Below is a small trained network, with its code and all its weights. Each question gives an input and a target symbol and asks what happens when units are switched off, that is, made to give their printed mean instead of their output.

import numpy as np


def w(rows, s, z=0):
    codes = np.array(rows[::2]) - 128.0
    scale = np.full(codes.shape[1], s)
    scale[-1] = z or s
    return codes * scale


def norm(h):
    return h / np.sqrt((h * h).mean(-1, keepdims=True) + 1e-5)


def f(y):
    return y / 2 * (1 + np.tanh(0.7978845608 * (y + 0.044715 * y**3)))


def softmax(a):
    e = np.exp(a - a.max(-1, keepdims=True))
    return e / e.sum(-1, keepdims=True)


def log_softmax(a):
    a = a - a.max(-1, keepdims=True)
    return a - np.log(np.exp(a).sum(-1, keepdims=True))


def net(x, mask):
    ids = ['βεηθξτψω'.index(c) for c in x.split()]
    T = len(ids)
    res = E[ids] + P[:T]
    q, k, v = (norm(res) @ M[0].T for M in (Q, K, V))
    z = softmax(np.where(np.tri(T) > 0, q @ k.T / 4**0.5, -1e9)) @ v
    res = res + np.where(mask[0], z, O[0][:, -1]) @ O[0][:, :-1]
    y = f(norm(res) @ A[0][:, :-1].T + A[0][:, -1])
    res = res + np.where(mask[1:25], y, B[0][:, -1]) @ B[0][:, :-1]
    return log_softmax(norm(res)[-1] @ U[:, :-1].T + U[:, -1])


Q, K, V, O, A, B = {}, {}, {}, {}, {}, {}
E = w([
[127,119,116,107,186,183,7],'β',
[194,140,188,160,104,141,68],'ε',
[158,164,114,193,189,72,60],'η',
[82,82,167,180,143,113,173],'θ',
[89,163,76,137,141,117,161],'ξ',
[174,114,177,143,163,148,63],'τ',
[163,121,59,199,155,184,142],'ψ',
[197,214,163,152,81,181,161],'ω',
],0.016)
P = w([
[179,75,161,88,247,158,160],'0',
[58,118,154,156,101,159,97],'1',
[158,74,127,91,158,100,153],'2',
[57,121,141,143,98,148,108],'3',
[147,86,94,74,151,94,132],'4',
[60,115,138,146,93,146,102],'5',
[145,94,76,82,133,91,127],'6',
[63,106,157,138,81,139,107],'7',
[155,95,82,108,100,59,128],'8',
],0.012)
Q[0] = w([
[35,78,104,140,155,176,85],'H0',
[58,218,215,137,20,118,118],'H0',
[92,117,216,117,97,197,7],'H0',
[26,85,161,169,2,233,130],'H0',
],0.0063)
K[0] = w([
[163,45,28,224,143,47,131],'H0',
[240,186,54,254,158,5,128],'H0',
[162,161,55,172,141,123,44],'H0',
[101,117,10,236,181,188,88],'H0',
],0.0063)
V[0] = w([
[131,163,149,86,106,90,117],'H0',
[172,185,66,188,159,57,82],'H0',
[157,198,152,169,148,143,106],'H0',
[82,145,185,112,177,1,87],'H0',
],0.0077)
O[0] = w([
[36,156,172,168,221,255,187,2],'H0',
[114,138,60,134,186,47,154,42],'H0',
[46,97,65,69,143,79,114,110],'H0',
[100,162,119,144,173,94,18,160],'H0',
],0.007,0.0034)
A[0] = w([
[192,104,114,78,194,162,87,142],'N0',
[100,154,165,166,141,231,113,138],'N1',
[196,132,165,149,230,161,206,219],'N2',
[116,120,143,170,40,152,141,173],'N3',
[94,69,116,113,117,128,104,127],'N4',
[164,65,84,106,247,145,146,244],'N5',
[135,181,97,124,205,62,80,129],'N6',
[77,87,160,93,118,136,130,139],'N7',
[167,97,140,119,106,195,224,104],'N8',
[69,176,167,118,202,127,91,124],'N9',
[87,108,178,163,44,123,159,143],'N10',
[156,117,65,161,136,42,154,177],'N11',
[82,87,223,153,114,128,120,3],'N12',
[179,129,91,73,124,67,130,195],'N13',
[122,101,159,165,122,109,81,100],'N14',
[56,110,107,145,81,129,62,218],'N15',
[185,70,106,149,186,135,76,166],'N16',
[229,160,141,115,147,130,100,68],'N17',
[109,105,140,226,141,129,84,88],'N18',
[122,130,103,172,129,95,194,164],'N19',
[177,52,152,83,90,149,80,114],'N20',
[164,224,200,154,122,136,108,174],'N21',
[87,75,146,119,169,54,84,91],'N22',
[54,94,126,160,155,180,155,187],'N23',
],0.011,0.0032)
B[0] = w([
[228,124,162,142,72,178,132,218],'N0',
[59,133,254,111,47,108,142,169],'N1',
[53,128,175,215,97,153,104,183],'N2',
[163,83,93,67,137,107,146,216],'N3',
[145,168,89,174,67,109,139,191],'N4',
[153,224,200,162,152,164,74,224],'N5',
[121,92,52,115,39,170,171,184],'N6',
[145,125,136,196,160,182,161,180],'N7',
[131,135,72,98,158,64,83,179],'N8',
[92,43,161,193,142,125,167,165],'N9',
[154,208,106,101,123,136,83,252],'N10',
[162,96,191,119,121,170,33,191],'N11',
[122,119,78,99,149,168,140,235],'N12',
[210,106,210,147,139,197,125,177],'N13',
[132,187,90,72,124,158,185,217],'N14',
[181,144,117,160,218,88,167,247],'N15',
[175,142,155,96,80,97,163,254],'N16',
[94,115,219,168,137,196,91,171],'N17',
[114,143,111,90,129,164,170,223],'N18',
[189,139,127,82,123,125,97,166],'N19',
[133,127,116,84,154,73,96,243],'N20',
[42,60,84,191,184,113,116,154],'N21',
[81,78,63,147,101,119,134,247],'N22',
[153,153,217,166,102,157,114,186],'N23',
],0.0061,0.0073)
U = w([
[183,88,239,177,132,172,43,163],'β',
[253,134,54,30,81,110,93,143],'ε',
[49,176,144,75,2,88,74,43],'η',
[87,156,133,24,222,105,59,135],'θ',
[97,9,177,30,166,127,150,77],'ξ',
[88,54,28,195,149,126,105,187],'τ',
[123,164,94,94,84,219,229,88],'ψ',
[169,230,135,145,181,19,138,6],'ω',
],0.0085,0.0022)

Each question gives the input, a string of symbols that net reads in full, and the target symbol t.
The units are the heads (4 rows each of Q, K, V and O) and the neurons (one row each of A and B). Each row of codes is followed by its name. A weight is (code - 128) times the scale printed after its matrix; where a second scale follows, it is the last column's (O, A, B and U).
mask holds one flag per unit, heads first, then neurons. A switched-off unit (its flag False) gives its mean, the last column of its rows in O or B, instead of its output. The means were averaged over made-up inputs and are rounded, as every weight is.
A unit's drop is (log p(t) with every unit on - log p(t) with that unit switched off) / (log p(t) with every unit on - log p(t) with every unit switched off).
The circuit of an input: a set's keep is (log p(t) with only the set's units on - log p(t) with every unit switched off) / (log p(t) with every unit on - log p(t) with every unit switched off). Starting from the 12 units with the biggest drops (on a tie, the unit counted first), units are removed one at a time, each time the one whose removal leaves the highest keep (on an exact tie, the one counted first), for as long as the keep stays at least 0.8.
units of the circuit, in order: the units of the circuit, biggest drop first
most important unit: the unit with the biggest drop
k most important neurons: the k neurons with the biggest drops, biggest first
drop of u: that unit's drop, to one decimal
input β θ β ω, target η: most important neuron => [N1]
input ξ θ θ θ θ θ θ θ ε, target β: 2 most important neurons => [N17; N21]
input θ ω β ξ θ τ, target ξ: 3 most important neurons => [N5; N1; N21]
input η θ θ τ ω τ β ω, target τ: units of the circuit, in order => [N21; H0]
input θ β ψ ξ ξ ψ ω ε, target ε: units of the circuit, in order => [H0; N3]
input θ θ θ θ β, target β: units of the circuit, in order => [N17; H0]
input η ε θ θ θ θ ω η ξ, target β: units of the circuit, in order => [N11; N13]
input β θ ω, target β: 3 most important neurons => [N2; N17; N22]
input ξ η ψ θ θ τ, target ε: units of the circuit, in order => [H0; N14]
input ω θ θ ψ β, target β: units of the circuit, in order => [N5; N17]
input τ ξ β β θ, target β: 4 most important neurons => [N11; N5; N6; N3]
input θ θ θ ω, target η: 2 most important neurons => [N1; N21]
input θ θ θ ε, target θ: 2 most important neurons => [N21; N15]
input θ θ β θ β β ω, target β: most important unit => N17
input τ τ θ ψ θ θ ξ ω, target ε: drop of H0 => 3.2
input ψ θ ψ β θ ω β τ, target ε: drop of H0 => 0.6
input θ β θ β θ ε ξ θ, target ψ: drop of N0 => 0.0
input β ξ ω ω θ, target β: drop of N6 => 0.1
